Below is a small trained network, with its code and all its weights. Each question gives an input and a class and asks what happens when units are switched off, that is, made to give their printed mean instead of their output.

import numpy as np


def w(rows, s, z=0):
    codes = np.array(rows[::2]) - 128.0
    scale = np.full(codes.shape[1], s)
    scale[-1] = z or s
    return codes * scale


def f(y):
    return y / 2 * (1 + np.tanh(0.7978845608 * (y + 0.044715 * y**3)))


def log_softmax(a):
    a = a - a.max(-1, keepdims=True)
    return a - np.log(np.exp(a).sum(-1, keepdims=True))


def net(x, mask):
    res = np.array(x, float).reshape(1, 6) / 4 @ E
    y = f(res @ A[0][:, :-1].T + A[0][:, -1])
    res = res + np.where(mask, y, B[0][:, -1]) @ B[0][:, :-1]
    return log_softmax(res[-1] @ U[:, :-1].T + U[:, -1])


A, B = {}, {}
E = w([
[104,103,48,52,205,99,144],'x0',
[226,183,211,136,204,121,2],'x1',
[79,124,139,18,106,216,164],'x2',
[7,48,135,79,135,143,56],'x3',
[154,28,159,210,136,193,164],'x4',
[60,135,90,190,175,251,21],'x5',
],0.0087)
A[0] = w([
[90,122,165,2,170,84,113,186],'N0',
[170,211,116,66,52,149,181,73],'N1',
[198,147,119,155,212,131,129,44],'N2',
[156,89,170,201,41,122,129,137],'N3',
[125,85,224,205,4,126,197,143],'N4',
[168,139,47,108,92,99,145,2],'N5',
[162,32,103,97,192,161,186,134],'N6',
],0.01,0.0051)
B[0] = w([
[104,168,153,102,38,98,77,229],'N0',
[211,210,108,124,87,124,120,207],'N1',
[44,62,165,117,115,99,131,193],'N2',
[134,165,187,133,200,152,188,209],'N3',
[117,152,180,67,108,109,251,246],'N4',
[213,91,165,183,163,139,130,152],'N5',
[86,81,82,119,167,121,180,192],'N6',
],0.012,0.011)
U = w([
[93,100,78,163,148,94,93,62],'0',
[175,187,191,212,167,172,124,110],'1',
[145,152,106,120,58,74,110,2],'2',
[126,112,200,205,149,172,14,127],'3',
[44,10,80,165,119,171,151,207],'4',
[133,141,130,149,176,70,177,99],'5',
[70,143,141,78,43,117,162,193],'6',
],0.012,0.0089)

Each question gives the input, the list of numbers given to net, and the class t.
The units are the neurons (one row each of A and B). Each row of codes is followed by its name. A weight is (code - 128) times the scale printed after its matrix; where a second scale follows, it is the last column's (A, B and U).
mask holds one flag per neuron, in row order. A switched-off neuron (its flag False) gives its mean, the last column of its row in B, instead of its output. The means were averaged over made-up inputs and are rounded, as every weight is.
A unit's drop is (log p(t) with every unit on - log p(t) with that unit switched off) / (log p(t) with every unit on - log p(t) with every unit switched off).
The circuit of an input: a set's keep is (log p(t) with only the set's units on - log p(t) with every unit switched off) / (log p(t) with every unit on - log p(t) with every unit switched off). Starting from all 7 units, units are removed one at a time, each time the one whose removal leaves the highest keep (on an exact tie, the one counted first), for as long as the keep stays at least 0.8.
circuit, biggest first: the units of the circuit, biggest drop first
most important unit: the unit with the biggest drop
top k neurons: the k neurons with the biggest drops, biggest first
drop when u is switched off: that unit's drop, to one decimal
input [8,1,1,-4,-2,7], class 0: circuit, biggest first -> N4
input [-6,1,-3,6,8,-8], class 5: circuit, biggest first -> N3, N0, N4
input [-2,-3,-2,-7,-5,-6], class 1: circuit, biggest first -> N5, N1
input [-7,-8,-1,-7,3,-8], class 5: top 2 neurons -> N4, N3
input [-4,8,7,-8,-5,-4], class 2: circuit, biggest first -> N1, N3
input [0,-8,4,-6,-7,-3], class 2: circuit, biggest first -> N1, N5
input [6,4,-8,8,-1,-8], class 2: circuit, biggest first -> N4, N0
input [0,5,6,-6,2,4], class 3: circuit, biggest first -> N4, N3
input [-4,3,4,-6,-3,-4], class 1: top 2 neurons -> N1, N0
input [8,-6,3,3,-1,3], class 4: top 3 neurons -> N6, N4, N1
input [-7,-7,-5,4,8,4], class 6: top 2 neurons -> N4, N5
input [8,-2,0,-1,-4,6], class 0: top 4 neurons -> N4, N2, N1, N3
input [-8,4,-4,0,-7,3], class 3: top 2 neurons -> N4, N1
input [1,-4,-7,0,-6,3], class 0: most important unit -> N4
input [-5,-2,-4,1,-1,-1], class 5: top 3 neurons -> N0, N3, N2
input [3,6,7,2,4,2], class 3: top 3 neurons -> N4, N2, N0
input [-4,-1,-2,3,-4,7], class 3: top 3 neurons -> N4, N6, N2
input [-2,-6,-7,4,6,-7], class 5: top 4 neurons -> N3, N0, N2, N6
input [-1,8,-7,-7,5,4], class 3: top 2 neurons -> N2, N4
input [-7,-1,-4,0,-2,-6], class 5: top neuron -> N3
input [4,7,5,-1,1,7], class 3: top 2 neurons -> N4, N6
input [1,5,2,-3,-7,-2], class 2: top 2 neurons -> N4, N1
input [2,1,1,-7,-8,-4], class 2: drop when N3 is switched off -> 0.1
input [0,-3,-3,-3,-6,-1], class 1: drop when N6 is switched off -> 0.1
input [0,7,2,3,8,3], class 4: drop when N6 is switched off -> 0.3
input [-3,-4,-8,-6,-4,-8], class 1: drop when N6 is switched off -> 0.2
input [4,-7,-5,-5,0,0], class 5: circuit, biggest first -> N5
